Here is a tiny trained network, its code and every weight. The questions are about switching its units off for an input and a class, where a switched-off unit gives its printed mean instead of its output.

import numpy as np


def w(rows, s, z=0):
    codes = np.array(rows[::2]) - 128.0
    scale = np.full(codes.shape[1], s)
    scale[-1] = z or s
    return codes * scale


def norm(h):
    return h / np.sqrt((h * h).mean(-1, keepdims=True) + 1e-5)


def f(y):
    return np.maximum(y, 0)


def log_softmax(a):
    a = a - a.max(-1, keepdims=True)
    return a - np.log(np.exp(a).sum(-1, keepdims=True))


def net(x, mask):
    res = np.array(x, float).reshape(1, 8) / 4 @ E
    u = 0
    for l in range(3):
        y = f(norm(res) @ A[l][:, :-1].T + A[l][:, -1])
        res = res + np.where(mask[u : u + 12], y, B[l][:, -1]) @ B[l][:, :-1]
        u += 12
    return log_softmax(norm(res)[-1] @ U[:, :-1].T + U[:, -1])


A, B = {}, {}
E = w([
[159,225,97,227,32,99,110,53],'x0',
[131,137,174,96,106,159,120,122],'x1',
[127,130,142,123,124,135,124,128],'x2',
[223,151,99,113,54,231,80,235],'x3',
[132,116,124,136,128,127,124,125],'x4',
[1,134,67,97,88,153,14,114],'x5',
[126,138,114,129,134,118,133,134],'x6',
[107,207,119,82,125,127,166,163],'x7',
],0.0046)
A[0] = w([
[172,157,164,205,106,196,131,255,65],'0.n0',
[50,133,95,112,150,71,107,105,120],'0.n1',
[127,106,57,97,137,93,181,74,234],'0.n2',
[133,183,129,197,98,133,116,90,176],'0.n3',
[159,106,187,127,107,63,163,139,192],'0.n4',
[176,176,133,124,171,184,139,124,197],'0.n5',
[174,118,164,84,134,78,110,132,87],'0.n6',
[213,182,160,116,114,76,154,140,251],'0.n7',
[192,135,137,114,239,153,136,142,86],'0.n8',
[104,123,82,90,94,119,64,154,103],'0.n9',
[192,127,101,128,103,161,136,180,91],'0.n10',
[190,126,88,107,97,165,50,203,117],'0.n11',
],0.0069,0.0027)
B[0] = w([
[162,164,67,98,146,101,105,94,239],'0.n0',
[145,158,177,116,116,183,72,106,208],'0.n1',
[142,102,183,59,93,103,147,100,210],'0.n2',
[154,188,44,117,69,132,136,72,222],'0.n3',
[140,176,91,144,89,89,210,140,212],'0.n4',
[100,2,99,190,112,119,97,104,200],'0.n5',
[141,152,154,128,168,87,133,146,153],'0.n6',
[182,46,106,149,134,119,139,57,253],'0.n7',
[127,223,197,141,154,194,123,140,200],'0.n8',
[73,20,197,207,136,121,165,170,193],'0.n9',
[132,167,110,83,149,166,42,89,206],'0.n10',
[106,92,114,226,133,111,212,159,244],'0.n11',
],0.0062,0.0052)
A[1] = w([
[104,138,118,141,89,69,72,144,48],'1.n0',
[196,122,173,102,144,45,192,123,141],'1.n1',
[13,187,83,189,117,132,98,113,4],'1.n2',
[40,98,181,205,204,107,78,174,125],'1.n3',
[42,85,95,91,113,119,75,141,176],'1.n4',
[254,125,102,107,207,174,113,130,103],'1.n5',
[107,91,84,115,126,147,194,232,74],'1.n6',
[102,42,203,65,240,97,143,109,127],'1.n7',
[180,108,109,122,64,155,126,209,248],'1.n8',
[74,142,115,41,106,100,33,89,66],'1.n9',
[160,183,142,100,26,50,66,148,164],'1.n10',
[133,46,118,206,119,156,91,39,221],'1.n11',
],0.0067,0.0018)
B[1] = w([
[76,154,92,140,100,232,112,109,145],'1.n0',
[136,185,152,222,122,146,211,201,213],'1.n1',
[88,185,128,138,147,212,168,152,173],'1.n2',
[188,98,151,85,129,82,114,143,185],'1.n3',
[176,73,184,140,72,12,108,176,179],'1.n4',
[97,166,122,125,232,125,33,65,209],'1.n5',
[137,84,149,163,163,102,79,102,167],'1.n6',
[158,197,101,73,118,203,115,236,220],'1.n7',
[110,48,74,254,136,108,75,200,185],'1.n8',
[112,160,172,136,103,94,33,139,167],'1.n9',
[96,65,129,167,216,169,136,129,168],'1.n10',
[74,184,125,57,134,139,179,149,254],'1.n11',
],0.0064,0.007)
A[2] = w([
[154,185,193,74,112,57,132,133,167],'2.n0',
[223,83,99,164,70,90,63,27,2],'2.n1',
[180,151,80,208,62,158,163,105,238],'2.n2',
[189,149,113,158,124,3,143,44,148],'2.n3',
[35,123,126,68,98,165,49,110,211],'2.n4',
[103,128,130,170,14,139,116,94,101],'2.n5',
[156,123,112,167,154,238,96,187,161],'2.n6',
[115,86,82,97,123,137,214,28,106],'2.n7',
[190,106,116,62,176,185,111,168,102],'2.n8',
[73,141,91,110,223,144,93,62,167],'2.n9',
[74,154,171,151,125,163,142,169,95],'2.n10',
[96,135,152,129,51,11,183,50,83],'2.n11',
],0.0074,0.003)
B[2] = w([
[167,114,87,68,100,202,99,137,185],'2.n0',
[155,154,97,2,113,73,103,153,167],'2.n1',
[69,97,129,32,113,129,125,186,254],'2.n2',
[113,80,115,116,81,112,61,112,205],'2.n3',
[142,166,149,144,156,147,71,155,195],'2.n4',
[65,197,97,203,178,209,199,59,176],'2.n5',
[109,106,124,125,107,48,201,101,224],'2.n6',
[172,73,174,131,66,128,131,123,173],'2.n7',
[103,146,111,197,129,136,117,26,175],'2.n8',
[213,178,175,147,194,100,71,83,188],'2.n9',
[196,112,72,126,131,109,203,68,176],'2.n10',
[100,77,252,223,96,124,150,81,173],'2.n11',
],0.0078,0.0073)
U = w([
[195,188,160,75,161,157,239,173,173],'0',
[195,146,115,201,249,92,90,86,111],'1',
[157,146,198,29,110,181,53,210,186],'2',
[112,28,158,170,148,70,105,216,146],'3',
[134,69,207,125,26,102,186,64,64],'4',
[164,113,44,33,104,69,83,80,199],'5',
[92,227,182,168,138,192,69,52,2],'6',
[41,137,65,178,87,173,180,152,139],'7',
],0.016,0.0013)

Each question gives the input, the list of numbers given to net, and the class t.
The units are the neurons (one row each of A and B). Each row of codes is followed by its name. A weight is (code - 128) times the scale printed after its matrix; where a second scale follows, it is the last column's (A, B and U).
mask holds one flag per neuron, layer by layer. A switched-off neuron (its flag False) gives its mean, the last column of its row in B, instead of its output. The means were averaged over made-up inputs and are rounded, as every weight is.
A unit's drop is (log p(t) with every unit on - log p(t) with that unit switched off) / (log p(t) with every unit on - log p(t) with every unit switched off).
The circuit of an input: a set's keep is (log p(t) with only the set's units on - log p(t) with every unit switched off) / (log p(t) with every unit on - log p(t) with every unit switched off). Starting from the 12 units with the biggest drops (on a tie, the unit counted first), units are removed one at a time, each time the one whose removal leaves the highest keep (on an exact tie, the one counted first), for as long as the keep stays at least 0.8.
units of the circuit, in order: the units of the circuit, biggest drop first
unit that matters most: the unit with the biggest drop
k most important neurons: the k neurons with the biggest drops, biggest first
k most important neurons of layer l: the k neurons of layer l with the biggest drops, biggest first
drop of u: that unit's drop, to one decimal
input [4,8,6,1,-6,-2,1,-2], class 5: units of the circuit, in order : [2.n1 0.n3]
input [-6,-6,5,8,6,1,-5,1], class 3: units of the circuit, in order : [1.n8]
input [1,4,-8,2,3,-4,7,-5], class 5: units of the circuit, in order : [0.n7 2.n1]
input [0,8,5,7,-3,-4,3,-4], class 1: 2 most important neurons : [1.n5 0.n10]
input [0,-4,8,-1,-3,-5,-3,-2], class 0: 4 most important neurons of layer 0 : [0.n3 0.n8 0.n11 0.n6]
input [-2,-1,6,8,-4,-1,-7,-4], class 1: units of the circuit, in order : [0.n0 1.n5]
input [7,-2,0,1,1,-4,-8,0], class 5: 3 most important neurons of layer 0 : [0.n11 0.n9 0.n3]
input [-2,7,4,0,-7,0,-5,-1], class 0: 3 most important neurons : [1.n7 0.n3 0.n10]
input [0,-2,4,3,-3,-3,3,-3], class 1: 2 most important neurons : [1.n5 2.n9]
input [0,8,-5,6,-5,-4,8,-5], class 1: 4 most important neurons : [1.n5 0.n10 2.n9 0.n3]
input [1,3,-1,1,4,5,-5,-1], class 7: 2 most important neurons : [1.n2 2.n5]
input [1,0,5,-6,6,1,5,-6], class 6: 2 most important neurons : [0.n11 0.n1]
input [0,1,-3,-5,2,-4,0,0], class 0: 3 most important neurons : [1.n1 0.n3 1.n7]
input [0,-1,1,3,2,-5,6,-1], class 1: 3 most important neurons : [1.n5 0.n8 2.n9]
input [-5,3,-1,2,1,-5,-1,6], class 1: unit that matters most : 1.n5
input [7,-3,0,-4,5,0,2,7], class 4: 2 most important neurons of layer 1 : [1.n5 1.n7]
input [-2,-2,-8,5,0,-4,0,-1], class 1: drop of 1.n5 : 0.2
input [4,-7,3,-1,-7,-5,-5,1], class 4: drop of 2.n11 : 0.1
input [-5,2,2,6,2,-6,8,-8], class 1: drop of 1.n5 : 0.3
input [6,-8,7,6,-6,-1,-7,1], class 5: unit that matters most : 0.n0
